Here is a tiny trained network, its code and every weight. The questions are about switching its units off for an input and a class, where a switched-off unit gives its printed mean instead of its output.

import numpy as np


def w(rows, s, z=0):
    codes = np.array(rows[::2]) - 128.0
    scale = np.full(codes.shape[1], s)
    scale[-1] = z or s
    return codes * scale


def norm(h):
    return h / np.sqrt((h * h).mean(-1, keepdims=True) + 1e-5)


def f(y):
    return np.maximum(y, 0)


def log_softmax(a):
    a = a - a.max(-1, keepdims=True)
    return a - np.log(np.exp(a).sum(-1, keepdims=True))


def net(x, mask):
    res = np.array(x, float).reshape(1, 8) / 4 @ E
    u = 0
    for l in range(3):
        y = f(norm(res) @ A[l][:, :-1].T + A[l][:, -1])
        res = res + np.where(mask[u : u + 3], y, B[l][:, -1]) @ B[l][:, :-1]
        u += 3
    return log_softmax(norm(res)[-1] @ U[:, :-1].T + U[:, -1])


A, B = {}, {}
E = w([
[183,37,161,120,125],'x0',
[79,192,129,243,35],'x1',
[145,207,34,54,102],'x2',
[138,224,119,131,138],'x3',
[92,162,84,244,169],'x4',
[254,175,146,110,230],'x5',
[62,91,203,51,142],'x6',
[136,129,10,18,62],'x7',
],0.0065)
A[0] = w([
[108,232,12,12,10,110],'0.n1',
[43,240,102,54,170,159],'0.n2',
[9,115,51,38,88,4],'0.n3',
],0.013,0.0032)
B[0] = w([
[174,61,1,171,29,251],'0.n1',
[89,20,69,229,166,202],'0.n2',
[99,7,56,72,90,200],'0.n3',
],0.0092,0.012)
A[1] = w([
[173,165,39,70,205,65],'1.n1',
[81,117,97,248,158,251],'1.n2',
[160,61,154,155,155,122],'1.n3',
],0.019,0.0017)
B[1] = w([
[254,183,126,152,202,167],'1.n1',
[158,217,166,244,107,250],'1.n2',
[76,149,168,116,224,192],'1.n3',
],0.012,0.015)
A[2] = w([
[54,27,211,112,207,65],'2.n1',
[171,22,129,209,181,253],'2.n2',
[80,101,120,165,251,152],'2.n3',
],0.014,0.0027)
B[2] = w([
[71,134,208,9,101,201],'2.n1',
[149,188,205,91,33,251],'2.n2',
[123,240,58,67,38,201],'2.n3',
],0.013,0.012)
U = w([
[83,121,203,35,93,108],'0',
[91,64,102,133,247,2],'1',
[114,161,138,223,92,181],'2',
[151,23,17,119,27,123],'3',
[217,142,119,68,194,134],'4',
],0.014,0.0086)

Each question gives the input, the list of numbers given to net, and the class t.
The units are the neurons (one row each of A and B). Each row of codes is followed by its name. A weight is (code - 128) times the scale printed after its matrix; where a second scale follows, it is the last column's (A, B and U).
mask holds one flag per neuron, layer by layer. A switched-off neuron (its flag False) gives its mean, the last column of its row in B, instead of its output. The means were averaged over made-up inputs and are rounded, as every weight is.
A unit's drop is (log p(t) with every unit on - log p(t) with that unit switched off) / (log p(t) with every unit on - log p(t) with every unit switched off).
The circuit of an input: a set's keep is (log p(t) with only the set's units on - log p(t) with every unit switched off) / (log p(t) with every unit on - log p(t) with every unit switched off). Starting from all 9 units, units are removed one at a time, each time the one whose removal leaves the highest keep (on an exact tie, the one counted first), for as long as the keep stays at least 0.8.
units of the circuit, in order: the units of the circuit, biggest drop first
unit that matters most: the unit with the biggest drop
k most important neurons: the k neurons with the biggest drops, biggest first
top k neurons in layer l: the k neurons of layer l with the biggest drops, biggest first
drop of u: that unit's drop, to one decimal
input [6,5,-3,7,-6,7,-5,-3], class 0: 3 most important neurons -> (1.n2; 0.n2; 0.n1)
input [4,0,-4,-4,-7,8,-8,8], class 4: units of the circuit, in order -> (1.n1; 0.n1)
input [4,-2,-6,-7,-3,-2,-8,-7], class 0: units of the circuit, in order -> (1.n3; 0.n1; 2.n1)
input [3,3,-1,-7,6,4,7,3], class 0: units of the circuit, in order -> (0.n2; 0.n1)
input [4,2,-7,-5,-3,7,-7,-7], class 0: units of the circuit, in order -> (0.n1; 1.n3; 2.n1)
input [-6,3,6,-4,3,-4,-4,-2], class 3: units of the circuit, in order -> (0.n1)
input [-6,-4,-4,-6,-5,6,-4,-8], class 0: top 2 neurons in layer 0 -> (0.n2; 0.n1)
input [-6,0,5,6,-6,-4,7,-3], class 3: 2 most important neurons -> (0.n3; 0.n1)
input [-1,-8,-4,-5,2,4,-7,-3], class 4: 4 most important neurons -> (1.n1; 0.n2; 0.n1; 0.n3)
input [3,-1,7,0,1,-7,-7,-4], class 3: 2 most important neurons -> (0.n1; 0.n2)
input [7,2,-3,-5,5,-4,8,-1], class 0: units of the circuit, in order -> (0.n1; 2.n1)
input [0,0,5,-5,-7,6,-5,-5], class 4: top 2 neurons in layer 1 -> (1.n2; 1.n1)
input [8,1,4,0,5,5,-8,0], class 4: top 2 neurons in layer 0 -> (0.n2; 0.n1)
input [-7,3,6,7,5,0,1,2], class 3: top neuron in layer 1 -> (1.n3)
input [5,-3,-7,6,-7,4,6,8], class 4: top 2 neurons in layer 0 -> (0.n2; 0.n3)
input [7,-7,6,-8,-4,3,-2,0], class 4: 2 most important neurons -> (1.n1; 0.n2)
input [2,-2,-8,-4,-3,5,-7,7], class 4: 4 most important neurons -> (1.n1; 0.n2; 0.n3; 0.n1)
input [-4,6,2,-5,-4,3,-3,0], class 3: top 2 neurons in layer 0 -> (0.n1; 0.n2)
input [3,-3,4,2,-2,0,-1,-3], class 4: top 2 neurons in layer 0 -> (0.n2; 0.n1)
input [4,4,-5,0,7,0,8,8], class 0: unit that matters most -> 0.n1
input [3,-5,-6,1,-1,-6,1,-6], class 0: drop of 0.n1 -> 0.1
input [7,8,0,2,-4,5,8,7], class 3: drop of 2.n2 -> 0.0
input [4,-4,6,-3,-6,4,5,1], class 4: drop of 2.n1 -> 0.1
